Below are the code and all the weights of a small trained network. Each question names an input and a class and asks about switching units off, where a switched-off unit gives its printed mean instead of its output.

import numpy as np


def w(rows, s, z=0):
    codes = np.array(rows[::2]) - 128.0
    scale = np.full(codes.shape[1], s)
    scale[-1] = z or s
    return codes * scale


def f(y):
    return y / 2 * (1 + np.tanh(0.7978845608 * (y + 0.044715 * y**3)))


def log_softmax(a):
    a = a - a.max(-1, keepdims=True)
    return a - np.log(np.exp(a).sum(-1, keepdims=True))


def net(x, mask):
    res = np.array(x, float).reshape(1, 7) / 4 @ E
    y = f(res @ A[0][:, :-1].T + A[0][:, -1])
    res = res + np.where(mask, y, B[0][:, -1]) @ B[0][:, :-1]
    return log_softmax(res[-1] @ U[:, :-1].T + U[:, -1])


A, B = {}, {}
E = w([
[128,126,130],'x0',
[127,127,126],'x1',
[246,79,97],'x2',
[129,129,127],'x3',
[128,130,127],'x4',
[128,132,130],'x5',
[135,185,2],'x6',
],0.0073)
A[0] = w([
[135,162,66,55],'neuron 0',
[105,206,24,138],'neuron 1',
[213,52,109,31],'neuron 2',
[164,198,73,51],'neuron 3',
[165,97,221,55],'neuron 4',
[121,164,47,64],'neuron 5',
[61,203,176,3],'neuron 6',
[132,149,152,252],'neuron 7',
[198,76,112,48],'neuron 8',
[7,175,133,111],'neuron 9',
],0.011,0.0074)
B[0] = w([
[52,157,192,137],'neuron 0',
[120,92,183,234],'neuron 1',
[104,254,105,156],'neuron 2',
[89,132,144,145],'neuron 3',
[20,179,138,160],'neuron 4',
[89,132,194,156],'neuron 5',
[104,222,129,147],'neuron 6',
[135,76,130,255],'neuron 7',
[126,245,119,143],'neuron 8',
[206,178,77,225],'neuron 9',
],0.012,0.0061)
U = w([
[169,248,62,52],'0',
[148,90,97,219],'1',
[30,130,201,1],'2',
[194,93,117,170],'3',
[166,93,71,166],'4',
[163,89,79,165],'5',
[162,86,83,141],'6',
],0.011,0.009)

Each question gives the input, the list of numbers given to net, and the class t.
The units are the neurons (one row each of A and B). Each row of codes is followed by its name. A weight is (code - 128) times the scale printed after its matrix; where a second scale follows, it is the last column's (A, B and U).
mask holds one flag per neuron, in row order. A switched-off neuron (its flag False) gives its mean, the last column of its row in B, instead of its output. The means were averaged over made-up inputs and are rounded, as every weight is.
A unit's drop is (log p(t) with every unit on - log p(t) with that unit switched off) / (log p(t) with every unit on - log p(t) with every unit switched off).
The circuit of an input: a set's keep is (log p(t) with only the set's units on - log p(t) with every unit switched off) / (log p(t) with every unit on - log p(t) with every unit switched off). Starting from all 10 units, units are removed one at a time, each time the one whose removal leaves the highest keep (on an exact tie, the one counted first), for as long as the keep stays at least 0.8.
units of the circuit, in order: the units of the circuit, biggest drop first
unit that matters most: the unit with the biggest drop
k most important neurons: the k neurons with the biggest drops, biggest first
drop when u is switched off: that unit's drop, to one decimal
input [-1,3,6,0,3,-5,-2], class 0: units of the circuit, in order : (neuron 2; neuron 8)
input [4,2,-1,-2,-5,-2,5], class 2: units of the circuit, in order : (neuron 1; neuron 9)
input [8,7,-8,-2,3,-6,0], class 0: unit that matters most : neuron 9
input [-2,2,3,4,8,1,-8], class 2: 2 most important neurons : (neuron 4; neuron 9)
input [4,-3,-8,1,-7,-3,-8], class 0: 3 most important neurons : (neuron 9; neuron 6; neuron 1)
input [7,1,7,-7,6,4,1], class 0: 3 most important neurons : (neuron 2; neuron 8; neuron 1)
input [1,-2,-5,-1,1,4,7], class 2: 3 most important neurons : (neuron 1; neuron 5; neuron 0)
input [5,-5,8,-4,-4,2,3], class 0: 2 most important neurons : (neuron 2; neuron 8)
input [-3,-3,-7,6,6,0,2], class 0: 2 most important neurons : (neuron 9; neuron 6)
input [-1,-2,-6,-5,7,-6,-5], class 5: 2 most important neurons : (neuron 9; neuron 2)
input [7,-5,7,5,-3,6,-1], class 0: 3 most important neurons : (neuron 2; neuron 8; neuron 1)
input [6,6,-7,2,5,-7,8], class 2: 2 most important neurons : (neuron 1; neuron 5)
input [7,4,-6,-8,-1,4,8], class 2: 3 most important neurons : (neuron 1; neuron 5; neuron 0)
input [1,7,8,1,-7,5,7], class 0: 3 most important neurons : (neuron 2; neuron 8; neuron 7)
input [1,-3,3,6,5,-5,7], class 2: drop when neuron 5 is switched off : 0.2
input [5,-4,6,4,1,7,-7], class 2: drop when neuron 9 is switched off : 0.4
input [1,-7,7,5,-2,1,-7], class 0: drop when neuron 1 is switched off : 0.1
